Below is a small trained network, with its code and all its weights. Each question gives an input and a target symbol and asks what happens when units are switched off, that is, made to give their printed mean instead of their output.

import numpy as np


def w(rows, s, z=0):
    codes = np.array(rows[::2]) - 128.0
    scale = np.full(codes.shape[1], s)
    scale[-1] = z or s
    return codes * scale


def norm(h):
    return h / np.sqrt((h * h).mean(-1, keepdims=True) + 1e-5)


def f(y):
    return np.maximum(y, 0)


def softmax(a):
    e = np.exp(a - a.max(-1, keepdims=True))
    return e / e.sum(-1, keepdims=True)


def log_softmax(a):
    a = a - a.max(-1, keepdims=True)
    return a - np.log(np.exp(a).sum(-1, keepdims=True))


def net(x, mask):
    ids = ['θμξπσφψω'.index(c) for c in x.split()]
    T = len(ids)
    res = E[ids] + P[:T]
    r = norm(res)
    for j in range(2):
        rows = slice(2 * j, 2 * j + 2)
        q, k, v = (r @ M[0][rows].T for M in (Q, K, V))
        z = softmax(np.where(np.tri(T) > 0, q @ k.T / 2**0.5, -1e9)) @ v
        o = O[0][rows]
        res = res + np.where(mask[j], z, o[:, -1]) @ o[:, :-1]
    y = f(norm(res) @ A[0][:, :-1].T + A[0][:, -1])
    res = res + np.where(mask[2:26], y, B[0][:, -1]) @ B[0][:, :-1]
    return log_softmax(norm(res)[-1] @ U[:, :-1].T + U[:, -1])


Q, K, V, O, A, B = {}, {}, {}, {}, {}, {}
E = w([
[140,86,187,118],'θ',
[255,149,84,167],'μ',
[88,120,50,144],'ξ',
[118,176,131,67],'π',
[100,198,156,101],'σ',
[88,124,66,167],'φ',
[115,111,74,81],'ψ',
[144,72,180,120],'ω',
],0.0096)
P = w([
[6,52,163,29],'0',
[20,80,172,56],'1',
[54,88,157,69],'2',
[74,100,150,80],'3',
[94,108,147,92],'4',
[105,117,138,105],'5',
[111,131,136,122],'6',
[123,140,133,132],'7',
[136,147,127,143],'8',
[151,153,123,155],'9',
[166,162,130,158],'10',
[189,170,136,159],'11',
[201,194,143,164],'12',
[171,253,129,111],'13',
],0.0041)
Q[0] = w([
[126,87,157,121],'head 0',
[77,152,87,128],'head 0',
[127,138,141,91],'head 1',
[107,195,1,90],'head 1',
],0.024)
K[0] = w([
[71,92,169,112],'head 0',
[138,182,73,105],'head 0',
[132,127,126,181],'head 1',
[250,171,115,184],'head 1',
],0.019)
V[0] = w([
[155,147,205,227],'head 0',
[127,72,135,60],'head 0',
[141,102,2,61],'head 1',
[162,211,136,35],'head 1',
],0.0099)
O[0] = w([
[167,51,108,6,4],'head 0',
[172,138,147,195,164],'head 0',
[170,252,55,62,255],'head 1',
[254,128,51,189,115],'head 1',
],0.0065,0.0056)
A[0] = w([
[53,84,206,83,233],'neuron 0',
[182,66,88,166,213],'neuron 1',
[248,147,230,78,185],'neuron 2',
[154,153,66,126,155],'neuron 3',
[52,157,140,146,69],'neuron 4',
[245,56,116,82,247],'neuron 5',
[184,132,132,197,182],'neuron 6',
[135,63,104,57,214],'neuron 7',
[168,101,136,75,77],'neuron 8',
[172,133,90,107,51],'neuron 9',
[106,221,148,42,77],'neuron 10',
[146,155,97,108,150],'neuron 11',
[18,107,28,125,117],'neuron 12',
[90,225,186,72,138],'neuron 13',
[178,83,163,83,162],'neuron 14',
[109,153,83,55,140],'neuron 15',
[114,163,108,127,107],'neuron 16',
[90,97,101,168,117],'neuron 17',
[91,58,84,157,34],'neuron 18',
[179,88,23,184,129],'neuron 19',
[254,120,177,20,99],'neuron 20',
[101,32,49,180,93],'neuron 21',
[216,127,19,114,6],'neuron 22',
[209,146,234,52,185],'neuron 23',
],0.0055,0.0012)
B[0] = w([
[88,112,200,146,164],'neuron 0',
[147,136,72,84,162],'neuron 1',
[99,66,21,119,189],'neuron 2',
[94,129,174,158,228],'neuron 3',
[135,102,153,92,202],'neuron 4',
[129,18,98,102,169],'neuron 5',
[139,77,103,88,186],'neuron 6',
[134,82,133,153,139],'neuron 7',
[89,123,98,161,139],'neuron 8',
[147,162,172,116,165],'neuron 9',
[180,90,173,135,243],'neuron 10',
[112,125,169,124,197],'neuron 11',
[182,110,143,69,235],'neuron 12',
[130,70,27,111,254],'neuron 13',
[84,88,78,138,144],'neuron 14',
[122,140,132,89,203],'neuron 15',
[127,99,143,121,199],'neuron 16',
[151,170,111,113,156],'neuron 17',
[124,96,159,173,135],'neuron 18',
[175,104,170,65,215],'neuron 19',
[52,88,58,211,185],'neuron 20',
[142,89,113,208,150],'neuron 21',
[111,201,234,178,224],'neuron 22',
[104,116,10,113,181],'neuron 23',
],0.014,0.0037)
U = w([
[66,70,177,203,108],'θ',
[142,124,157,116,1],'μ',
[251,42,133,158,75],'ξ',
[55,81,175,185,83],'π',
[123,173,120,69,166],'σ',
[171,174,125,188,87],'φ',
[79,100,120,2,194],'ψ',
[70,227,65,201,191],'ω',
],0.0089,0.0026)

Each question gives the input, a string of symbols that net reads in full, and the target symbol t.
The units are the heads (2 rows each of Q, K, V and O) and the neurons (one row each of A and B). Each row of codes is followed by its name. A weight is (code - 128) times the scale printed after its matrix; where a second scale follows, it is the last column's (O, A, B and U).
mask holds one flag per unit, heads first, then neurons. A switched-off unit (its flag False) gives its mean, the last column of its rows in O or B, instead of its output. The means were averaged over made-up inputs and are rounded, as every weight is.
A unit's drop is (log p(t) with every unit on - log p(t) with that unit switched off) / (log p(t) with every unit on - log p(t) with every unit switched off).
The circuit of an input: a set's keep is (log p(t) with only the set's units on - log p(t) with every unit switched off) / (log p(t) with every unit on - log p(t) with every unit switched off). Starting from the 12 units with the biggest drops (on a tie, the unit counted first), units are removed one at a time, each time the one whose removal leaves the highest keep (on an exact tie, the one counted first), for as long as the keep stays at least 0.8.
circuit, biggest first: the units of the circuit, biggest drop first
most important unit: the unit with the biggest drop
k most important neurons: the k neurons with the biggest drops, biggest first
heads that matter: for each layer, one digit per head in row order, 1 if its drop is at least 0.15 and else 0, layers parted by /
drop when u is switched off: that unit's drop, to one decimal
input φ ψ φ θ ψ, target θ: circuit, biggest first -> [head 1; head 0]
input θ ω μ ξ ψ ξ φ ψ π, target ω: heads that matter -> 01
input φ σ ψ ξ ψ φ σ φ σ ψ, target ξ: heads that matter -> 01
input ψ ψ φ ω φ ψ σ φ ψ φ ξ, target ψ: heads that matter -> 01
input φ φ ψ φ ξ φ φ, target ψ: circuit, biggest first -> [head 1; neuron 12]
input σ φ ψ φ ω σ σ ψ φ φ φ ψ π ψ, target φ: circuit, biggest first -> [head 1; neuron 22]
input φ θ θ θ σ π π ψ π, target φ: circuit, biggest first -> [head 1; neuron 22]
input π σ φ ω π σ ψ φ φ ξ ψ θ ψ, target θ: circuit, biggest first -> [head 1]
input φ σ φ φ φ φ φ θ θ ψ θ φ σ φ, target ξ: circuit, biggest first -> [head 1; neuron 19]
input φ ψ ψ ψ ψ φ, target ω: circuit, biggest first -> [head 0; head 1]
input ψ φ φ σ ψ σ, target ω: 4 most important neurons -> [neuron 19; neuron 12; neuron 5; neuron 10]
input σ φ ξ σ φ φ φ ξ θ ψ π ξ, target φ: circuit, biggest first -> [head 1; neuron 22]
input ω σ π, target ξ: 4 most important neurons -> [neuron 22; neuron 6; neuron 3; neuron 20]
input φ φ φ σ π ξ ξ, target σ: most important unit -> neuron 20
input φ ψ ξ, target ω: 3 most important neurons -> [neuron 19; neuron 6; neuron 5]
input φ φ θ ψ ψ ξ ψ ξ σ σ, target ξ: 3 most important neurons -> [neuron 6; neuron 22; neuron 20]
input σ σ θ σ, target θ: 2 most important neurons -> [neuron 12; neuron 19]
input ψ ψ θ σ φ φ ψ π φ, target φ: 2 most important neurons -> [neuron 19; neuron 13]
input φ ω φ φ σ ξ φ φ φ φ ψ σ π, target ξ: 2 most important neurons -> [neuron 6; neuron 2]
input σ θ ξ, target θ: most important neuron -> [neuron 13]
input σ φ φ π φ, target φ: drop when head 0 is switched off -> 0.2
input ω θ θ, target θ: drop when neuron 14 is switched off -> 0.0
